Here is a tiny trained network, its code and every weight. The questions are about switching its units off for an input and a target symbol, where a switched-off unit gives its printed mean instead of its output.

import numpy as np


def w(rows, s, z=0):
    codes = np.array(rows[::2]) - 128.0
    scale = np.full(codes.shape[1], s)
    scale[-1] = z or s
    return codes * scale


def norm(h):
    return h / np.sqrt((h * h).mean(-1, keepdims=True) + 1e-5)


def f(y):
    return y / 2 * (1 + np.tanh(0.7978845608 * (y + 0.044715 * y**3)))


def softmax(a):
    e = np.exp(a - a.max(-1, keepdims=True))
    return e / e.sum(-1, keepdims=True)


def log_softmax(a):
    a = a - a.max(-1, keepdims=True)
    return a - np.log(np.exp(a).sum(-1, keepdims=True))


def net(x, mask):
    ids = ['ΘΛΞΣΨΩγδεημ'.index(c) for c in x.split()]
    T = len(ids)
    res = E[ids] + P[:T]
    u = 0
    for l in range(2):
        r = norm(res)
        for j in range(3):
            rows = slice(2 * j, 2 * j + 2)
            q, k, v = (r @ M[l][rows].T for M in (Q, K, V))
            z = softmax(np.where(np.tri(T) > 0, q @ k.T / 2**0.5, -1e9)) @ v
            o = O[l][rows]
            res = res + np.where(mask[u + j], z, o[:, -1]) @ o[:, :-1]
        u += 3
        y = f(norm(res) @ A[l][:, :-1].T + A[l][:, -1])
        res = res + np.where(mask[u : u + 8], y, B[l][:, -1]) @ B[l][:, :-1]
        u += 8
    return log_softmax(norm(res)[-1] @ U[:, :-1].T + U[:, -1])


Q, K, V, O, A, B = {}, {}, {}, {}, {}, {}
E = w([
[242,155,171,156,143,182],'Θ',
[197,67,172,114,100,133],'Λ',
[83,69,127,139,39,121],'Ξ',
[2,42,95,222,108,109],'Σ',
[185,103,126,174,175,173],'Ψ',
[66,79,56,134,180,49],'Ω',
[136,222,102,134,200,65],'γ',
[107,131,201,164,116,140],'δ',
[83,95,70,138,91,52],'ε',
[108,138,95,152,82,93],'η',
[114,91,122,110,132,35],'μ',
],0.0076)
P = w([
[143,82,160,166,217,119],'0',
[127,155,196,82,105,54],'1',
[167,110,1,106,23,156],'2',
[52,179,122,144,157,236],'3',
[123,166,181,99,111,58],'4',
[172,124,24,208,85,119],'5',
[45,182,125,139,144,236],'6',
[122,169,172,100,115,61],'7',
[155,142,46,193,90,117],'8',
],0.0084)
Q[0] = w([
[180,163,121,155,79,156],'0.h0',
[123,136,154,150,174,70],'0.h0',
[84,145,135,166,92,170],'0.h1',
[54,194,117,131,188,124],'0.h1',
[248,212,104,103,134,126],'0.h2',
[193,118,178,145,138,240],'0.h2',
],0.012)
K[0] = w([
[170,188,104,87,106,196],'0.h0',
[156,185,129,130,150,25],'0.h0',
[88,52,159,218,143,151],'0.h1',
[150,96,76,99,208,117],'0.h1',
[229,254,130,138,205,147],'0.h2',
[235,59,198,122,87,245],'0.h2',
],0.0087)
V[0] = w([
[88,122,213,106,233,160],'0.h0',
[154,146,126,118,139,64],'0.h0',
[115,38,101,119,127,150],'0.h1',
[115,109,101,94,83,169],'0.h1',
[162,109,97,36,135,148],'0.h2',
[28,69,253,102,143,157],'0.h2',
],0.0047)
O[0] = w([
[101,53,121,159,136,115,126],'0.h0',
[92,88,149,79,80,151,191],'0.h0',
[176,77,129,198,90,57,53],'0.h1',
[63,96,79,128,118,55,6],'0.h1',
[35,134,126,151,73,64,44],'0.h2',
[96,253,121,137,128,168,59],'0.h2',
],0.0044,0.0025)
A[0] = w([
[166,174,162,123,131,62,53],'0.n0',
[50,132,100,83,113,148,190],'0.n1',
[129,43,70,121,53,110,98],'0.n2',
[118,126,189,148,45,52,167],'0.n3',
[169,147,137,1,103,62,32],'0.n4',
[31,148,123,135,134,53,2],'0.n5',
[137,106,217,134,168,108,123],'0.n6',
[81,92,88,187,102,143,117],'0.n7',
],0.0094,0.0051)
B[0] = w([
[129,189,133,80,137,103,187],'0.n0',
[179,115,146,154,157,187,198],'0.n1',
[245,93,117,123,142,161,189],'0.n2',
[121,94,216,128,156,131,251],'0.n3',
[112,128,112,189,80,86,218],'0.n4',
[80,156,144,150,7,124,143],'0.n5',
[76,131,101,77,95,149,233],'0.n6',
[162,178,133,92,131,115,169],'0.n7',
],0.011,0.0034)
Q[1] = w([
[116,166,87,47,123,163],'1.h0',
[161,177,124,163,13,85],'1.h0',
[60,173,198,189,120,173],'1.h1',
[93,166,96,197,151,221],'1.h1',
[82,178,146,206,68,169],'1.h2',
[112,131,121,104,253,214],'1.h2',
],0.011)
K[1] = w([
[116,172,44,29,111,129],'1.h0',
[186,217,182,189,63,69],'1.h0',
[77,107,128,136,111,81],'1.h1',
[61,41,82,137,196,150],'1.h1',
[2,76,195,163,133,100],'1.h2',
[110,25,77,78,234,148],'1.h2',
],0.0095)
V[1] = w([
[103,173,80,144,161,92],'1.h0',
[217,167,132,157,69,118],'1.h0',
[22,179,139,206,177,180],'1.h1',
[164,156,189,115,254,111],'1.h1',
[94,104,41,201,145,145],'1.h2',
[81,94,110,68,147,47],'1.h2',
],0.0085)
O[1] = w([
[59,145,249,81,139,114,124],'1.h0',
[120,118,105,119,227,45,46],'1.h0',
[121,232,210,158,119,100,205],'1.h1',
[114,149,229,59,190,125,255],'1.h1',
[2,69,164,185,137,161,84],'1.h2',
[63,163,71,55,183,44,152],'1.h2',
],0.0069,0.0036)
A[1] = w([
[25,106,108,179,111,153,109],'1.n0',
[176,71,193,180,151,199,128],'1.n1',
[90,147,157,124,173,194,93],'1.n2',
[26,185,112,58,100,138,66],'1.n3',
[125,101,160,88,52,77,70],'1.n4',
[120,183,123,55,157,94,3],'1.n5',
[208,120,52,153,89,188,99],'1.n6',
[147,142,106,8,121,163,86],'1.n7',
],0.011,0.0065)
B[1] = w([
[126,167,91,205,200,61,147],'1.n0',
[213,104,50,99,96,84,255],'1.n1',
[95,2,141,106,98,86,216],'1.n2',
[216,152,69,59,61,148,228],'1.n3',
[95,71,49,144,234,220,166],'1.n4',
[165,24,168,222,102,138,169],'1.n5',
[143,160,183,76,102,36,243],'1.n6',
[116,162,139,201,207,177,178],'1.n7',
],0.0093,0.005)
U = w([
[209,34,106,99,84,121,94],'Θ',
[147,199,113,75,115,54,112],'Λ',
[172,181,129,164,224,159,150],'Ξ',
[96,115,229,180,169,49,77],'Σ',
[103,9,141,192,121,109,150],'Ψ',
[39,84,81,76,129,82,163],'Ω',
[109,95,199,37,136,165,113],'γ',
[139,160,173,198,36,174,69],'δ',
[102,75,79,104,216,156,186],'ε',
[79,141,55,186,109,138,253],'η',
[122,161,41,90,115,220,140],'μ',
],0.014,0.0052)

Each question gives the input, a string of symbols that net reads in full, and the target symbol t.
The units are the heads (2 rows each of Q, K, V and O) and the neurons (one row each of A and B). Each row of codes is followed by its name. A weight is (code - 128) times the scale printed after its matrix; where a second scale follows, it is the last column's (O, A, B and U).
mask holds one flag per unit, layer by layer, with each layer's heads first. A switched-off unit (its flag False) gives its mean, the last column of its rows in O or B, instead of its output. The means were averaged over made-up inputs and are rounded, as every weight is.
A unit's drop is (log p(t) with every unit on - log p(t) with that unit switched off) / (log p(t) with every unit on - log p(t) with every unit switched off).
The circuit of an input: a set's keep is (log p(t) with only the set's units on - log p(t) with every unit switched off) / (log p(t) with every unit on - log p(t) with every unit switched off). Starting from the 12 units with the biggest drops (on a tie, the unit counted first), units are removed one at a time, each time the one whose removal leaves the highest keep (on an exact tie, the one counted first), for as long as the keep stays at least 0.8.
units of the circuit, in order: the units of the circuit, biggest drop first
unit that matters most: the unit with the biggest drop
k most important neurons: the k neurons with the biggest drops, biggest first
top k neurons in layer l: the k neurons of layer l with the biggest drops, biggest first
heads that matter: for each layer, one digit per head in row order, 1 if its drop is at least 0.15 and else 0, layers parted by /
input Θ Ψ γ γ Σ γ η, target Θ: 3 most important neurons	1.n1, 0.n1, 0.n6
input γ Ξ Σ Σ, target γ: 3 most important neurons	0.n7, 1.n2, 0.n1
input δ Ω Θ γ Ψ γ Θ, target δ: heads that matter	101 / 010
input Σ Ξ Θ δ Σ γ δ η, target Σ: top 3 neurons in layer 0	0.n3, 0.n0, 0.n4
input δ γ Σ Ω, target δ: heads that matter	000 / 010
input η γ Ω Ξ δ γ Ω, target η: heads that matter	001 / 011
input Ψ Ξ γ γ, target Ψ: most important neuron	1.n2
input Θ Λ δ γ, target Θ: units of the circuit, in order	1.h2, 1.n2
input Θ Θ Θ δ Ψ Ψ Ξ, target Θ: units of the circuit, in order	0.n1, 1.n1
input Σ Ψ δ Ξ Ψ η γ Ψ δ, target Λ: top 3 neurons in layer 1	1.n4, 1.n7, 1.n5
input Ω δ γ γ δ γ γ, target Ω: units of the circuit, in order	1.h2, 1.n2
input δ Ξ Θ η, target δ: 2 most important neurons	0.n6, 0.n4
input Σ γ δ γ Θ γ, target Ξ: top 2 neurons in layer 1	1.n6, 1.n2
input Σ Θ μ δ γ γ Θ, target Σ: unit that matters most	0.h2
input Ψ γ δ δ γ Ω η, target Ψ: units of the circuit, in order	1.n2, 0.n1, 1.n3
input Θ γ γ δ, target Θ: 2 most important neurons	1.n1, 0.n4
input η Ψ Λ γ, target η: 4 most important neurons	0.n3, 0.n6, 0.n0, 0.n2
input ε γ γ μ γ Ψ δ, target ε: heads that matter	010 / 011
input Ξ Θ γ ε δ γ γ, target Ξ: 3 most important neurons	0.n7, 0.n6, 0.n1
input η γ δ Ψ, target η: 2 most important neurons	0.n3, 0.n6
input γ γ Ξ Σ Θ γ Θ, target γ: heads that matter	000 / 010
input δ Σ γ δ, target δ: unit that matters most	1.h1
input Σ γ Σ ε γ δ δ Ψ, target μ: 2 most important neurons	0.n6, 0.n2
input Ξ Ψ Ξ δ γ γ η, target Ξ: heads that matter	010 / 001
